Here is a tiny trained network, its code and every weight. The questions are about switching its units off for an input and a class, where a switched-off unit gives its printed mean instead of its output.

import numpy as np


def w(rows, s, z=0):
    codes = np.array(rows[::2]) - 128.0
    scale = np.full(codes.shape[1], s)
    scale[-1] = z or s
    return codes * scale


def norm(h):
    return h / np.sqrt((h * h).mean(-1, keepdims=True) + 1e-5)


def f(y):
    return y / 2 * (1 + np.tanh(0.7978845608 * (y + 0.044715 * y**3)))


def log_softmax(a):
    a = a - a.max(-1, keepdims=True)
    return a - np.log(np.exp(a).sum(-1, keepdims=True))


def net(x, mask):
    res = np.array(x, float).reshape(1, 6) / 4 @ E
    u = 0
    for l in range(2):
        y = f(norm(res) @ A[l][:, :-1].T + A[l][:, -1])
        res = res + np.where(mask[u : u + 9], y, B[l][:, -1]) @ B[l][:, :-1]
        u += 9
    return log_softmax(norm(res)[-1] @ U[:, :-1].T + U[:, -1])


A, B = {}, {}
E = w([
[119,87,168,81],'x0',
[98,85,55,223],'x1',
[103,161,76,223],'x2',
[99,254,104,25],'x3',
[11,45,177,71],'x4',
[136,55,23,34],'x5',
],0.008)
A[0] = w([
[178,127,57,5,117],'L0N0',
[124,16,222,141,254],'L0N1',
[2,119,129,77,128],'L0N2',
[217,100,221,136,178],'L0N3',
[8,171,110,91,85],'L0N4',
[250,134,49,144,159],'L0N5',
[125,122,205,63,146],'L0N6',
[80,34,59,237,119],'L0N7',
[236,148,150,63,66],'L0N8',
],0.0089,0.0051)
B[0] = w([
[4,148,85,32,188],'L0N0',
[128,48,135,125,254],'L0N1',
[103,147,162,226,192],'L0N2',
[254,95,137,93,195],'L0N3',
[98,152,190,208,170],'L0N4',
[235,233,187,99,210],'L0N5',
[93,59,96,83,175],'L0N6',
[153,141,4,189,216],'L0N7',
[115,187,17,101,152],'L0N8',
],0.0091,0.0062)
A[1] = w([
[79,135,121,240,89],'L1N0',
[178,213,98,144,61],'L1N1',
[96,83,100,236,143],'L1N2',
[150,92,99,141,1],'L1N3',
[82,185,158,219,150],'L1N4',
[36,158,198,14,120],'L1N5',
[67,85,209,71,60],'L1N6',
[181,176,115,134,19],'L1N7',
[143,200,121,1,46],'L1N8',
],0.01,0.0059)
B[1] = w([
[23,209,73,139,207],'L1N0',
[191,133,254,176,192],'L1N1',
[126,171,38,158,253],'L1N2',
[20,97,78,33,104],'L1N3',
[106,213,116,89,231],'L1N4',
[98,64,91,177,238],'L1N5',
[178,112,195,188,173],'L1N6',
[219,110,182,232,133],'L1N7',
[125,118,60,36,206],'L1N8',
],0.0078,0.0045)
U = w([
[66,69,88,127,120],'0',
[118,132,41,30,2],'1',
[155,22,247,127,191],'2',
[237,164,149,187,161],'3',
[91,187,200,169,19],'4',
[129,115,32,205,236],'5',
],0.012,0.0034)

Each question gives the input, the list of numbers given to net, and the class t.
The units are the neurons (one row each of A and B). Each row of codes is followed by its name. A weight is (code - 128) times the scale printed after its matrix; where a second scale follows, it is the last column's (A, B and U).
mask holds one flag per neuron, layer by layer. A switched-off neuron (its flag False) gives its mean, the last column of its row in B, instead of its output. The means were averaged over made-up inputs and are rounded, as every weight is.
A unit's drop is (log p(t) with every unit on - log p(t) with that unit switched off) / (log p(t) with every unit on - log p(t) with every unit switched off).
The circuit of an input: a set's keep is (log p(t) with only the set's units on - log p(t) with every unit switched off) / (log p(t) with every unit on - log p(t) with every unit switched off). Starting from the 12 units with the biggest drops (on a tie, the unit counted first), units are removed one at a time, each time the one whose removal leaves the highest keep (on an exact tie, the one counted first), for as long as the keep stays at least 0.8.
units of the circuit, in order: the units of the circuit, biggest drop first
most important unit: the unit with the biggest drop
k most important neurons: the k neurons with the biggest drops, biggest first
k most important neurons of layer l: the k neurons of layer l with the biggest drops, biggest first
drop of u: that unit's drop, to one decimal
input [1,2,-1,-8,7,-3], class 5: most important unit => L0N7
input [-7,3,4,5,0,3], class 4: 2 most important neurons => L0N3, L1N1
input [8,-1,4,3,4,-7], class 2: 2 most important neurons => L0N7, L0N6
input [6,2,-8,6,7,3], class 2: units of the circuit, in order => L1N6, L0N2
input [3,-1,-5,-5,-6,5], class 1: 2 most important neurons => L0N0, L0N8
input [-3,4,-1,-3,-7,8], class 3: 2 most important neurons => L0N5, L1N1
input [8,3,-2,5,4,3], class 2: units of the circuit, in order => L0N7, L1N6
input [-6,0,2,-4,-3,2], class 3: 2 most important neurons => L0N5, L1N1
input [-3,-5,5,-1,1,1], class 4: 3 most important neurons => L0N3, L0N7, L0N5
input [3,7,-4,4,0,4], class 0: 2 most important neurons => L0N0, L1N5
input [2,0,-7,8,-3,-8], class 1: 2 most important neurons of layer 1 => L1N8, L1N5
input [8,3,-1,1,4,3], class 2: 2 most important neurons of layer 1 => L1N6, L1N0
input [-5,2,3,4,-8,4], class 3: drop of L0N5 => 0.2
input [-5,-2,5,2,2,-1], class 4: drop of L1N8 => 0.1
input [3,-4,-7,5,3,-8], class 2: drop of L1N6 => 0.1
